Each row has a name. Each piece below is followed by the name of the row it came from. Each question is about the rows just above it. Some pieces are copies with a little noise.

J_567: [199 171 146 131  81  64 189 103 119 101 152 179  94 109 101 150 116 116
 131 107 137 161 145 182 168 181 150 127  78 151 120 125 121 181 127 148
 114 179 160]
J_640: [140 124  84  75 124 130  76 110 177 147 123 170 125 153 113 155 107 145
 113 123 123 105  90 113 129  92 141 160 120 134  94  89 135 161 165 162
  82  85  80]
J_180: [165 153 101  77 109 106  76 106 164 148 146 169 129 170 146 174 103 136
 123 134 129 103 125  97 100  93 117 147 102 125  81 102 133 163 177 148
 133  85 100]
J_42: [158 133 113  71 123 120  75 117 179 159 145 160 125 150 139 169 110 129
 123 140 129 110 103 114 130  97 147 143 125 118 100 106 141 154 184 162
  99  99 109]
J_763: [132 155 138  78  91 103  95 123 183 163 155 110  98 170 206 181 105 137
 105 161 158  99 141  90  95 102  80 121 125 110 123 121 114 129 152 134
 110  99 144]
J_648: [122 129 128 114  98 121 174 116  79 155  90  59 101 147 156 102  90 167
  95 142  80  88  70 138  86 143  54 136 167 122 136 162 169 122  79 118
 204 103 136]
J_592: [137 169 129  87  95  96  93 118 178 151 153 121 103 173 195 180 109 136
 108 152 156  99 150  87  90  98  77 129 113 115 113 112 111 137 144 128
 125  94 136]
J_569: [176 148 123  94 146 116  80 124 182 154 152 164 133 125 137 178 134 104
 131 142 129 111 102 121 149  95 163 152 131 116 104 103 143 163 189 164
 106 117 119]
asked: [121 128 128 114  98 121 173 115  80 154  90  59 100 147 156 101  89 167
  96 142  79  87  70 137  86 142  55 136 167 123 135 162 169 122  78 117
 203 103 136]
J_648
asked: [156 134 114  71 123 120  76 118 180 160 147 159 123 149 138 169 111 128
 124 139 129 111 104 115 132  97 148 141 124 118 100 104 141 154 183 160
 100  99 108]
J_42
asked: [177 147 123  96 146 116  81 123 182 154 152 163 133 126 136 177 134 103
 133 142 129 112 102 122 150  94 162 150 131 114 103 103 143 163 190 163
 107 117 118]
J_569

J_634: [171  90 144 195 167]
J_248: [147 105 165 202 195]
J_308: [171  90 144 195 162]
J_483: [210 129  96  88  93]
J_87: [ 73 151  85  66  77]
J_546: [ 85 211 165  95 143]
J_263: [196 132  94  81  91]
J_741: [ 70 204 163  98 139]
asked: [171  91 145 194 163]
J_308
asked: [211 130  96  86  93]
J_483
asked: [ 73 152  85  66  77]
J_87
asked: [ 70 203 163  99 139]
J_741

J_479: [ 99 136 166 201  86 141  78 137 116]
J_337: [189  65 152 174 112  71 123 125  83]
J_531: [110 178 146 166  98 122 115 153 107]
J_679: [120  90  83 119 161  82 114 110 138]
J_914: [ 96 163 127  93 130  86 119 149 101]
asked: [109 179 146 166  97 122 114 153 106]
J_531
asked: [ 97 164 127  93 130  86 119 149 102]
J_914
asked: [ 98 136 166 201  86 142  79 136 117]
J_479
asked: [189  64 153 174 112  71 123 125  84]
J_337

J_855: [128 191 189 190 127 189 189 190]
J_463: [128 191 129 190 128 190 127 190]
J_155: [191 191 128 190 128 190 127 191]
J_875: [190 190 128 128 128 191 129 128]
J_826: [191 127 190 191 128 191 127 190]
J_328: [191 127 127 129 128 191 129 128]
J_520: [128 191 129 191 190 191 189 190]
asked: [191 128 190 190 128 191 128 191]
J_826
asked: [191 190 128 128 127 192 129 128]
J_875
asked: [193 192 127 189 126 188 127 190]
J_155

J_860: [127 121 182 172 174 111 161]
J_43: [130 130 118 155 146  83 139]
J_245: [ 82 133 197 124 100 117 133]
J_641: [ 83 128 110 146 119 101 118]
J_801: [ 83 128 135 146 119 101 118]
J_812: [ 53 111 192 137 101 126 154]
J_389: [163 136 160 147 134 131 149]
asked: [ 83 126 111 144 121 102 118]
J_641
asked: [ 82 133 196 124 100 117 133]
J_245
asked: [ 54 110 191 137 102 126 156]
J_812
asked: [131 130 119 154 145  82 138]
J_43

J_981: [125 124 125 128 125 127 127 125 125 127]
J_80: [111 173 143 110 132 162 155 142 150 152]
J_757: [ 90 190 150 101 126 179 172 140 157 170]
J_305: [165 179 134 117 157 150 131 166 159 108]
asked: [ 90 188 151 104 124 178 172 140 158 169]
J_757
asked: [164 179 133 116 156 151 131 164 161 110]
J_305
asked: [110 173 143 110 131 162 155 141 150 151]
J_80

J_397: [ 93  95 123 102 139 165 167 137 101 114  63 103 158 181 118 141  67 122
 185 111 124]
J_329: [ 93 137  90 156 148 101 166  76 121 114 104  70 165 188 123 134 194  96
 131 127 114]
J_877: [ 93 137  85 150 148 101 133  98  64 122 147  87 168 154  63 177 143  90
 150 133 114]
J_632: [ 93 142 116  70 152  94 154 183 121 119 102 103 168 123  53 141 161 146
 112 172  98]
J_784: [ 91  98 150 112  98 141 166  95 125  84 134 105 158 154  63 163  90 132
 163 167 141]
J_678: [110 151 116  98 148 101 166 187 121  72  96 160 152 135  63 163 164 122
 168 133 114]
asked: [ 91  99 151 110  99 140 165  95 127  83 137 105 159 154  63 164  91 131
 163 167 141]
J_784
asked: [ 94 142 117  71 152  93 153 183 121 119 102 103 168 122  53 141 160 146
 112 172  98]
J_632
asked: [ 92  97 122 101 138 165 168 138 101 112  63 104 157 181 118 141  66 121
 186 112 124]
J_397

J_207: [156 119 198  82 199 122 164]
J_936: [ 92 121 178  80 212 147 117]
J_88: [ 92 121 178  80 212 147 101]
J_554: [ 88 123 140 159 152 202  72]
J_776: [193  83 107 121 116  53 201]
asked: [ 88 123 140 159 152 202  72]
J_554
asked: [192  83 106 121 114  54 203]
J_776

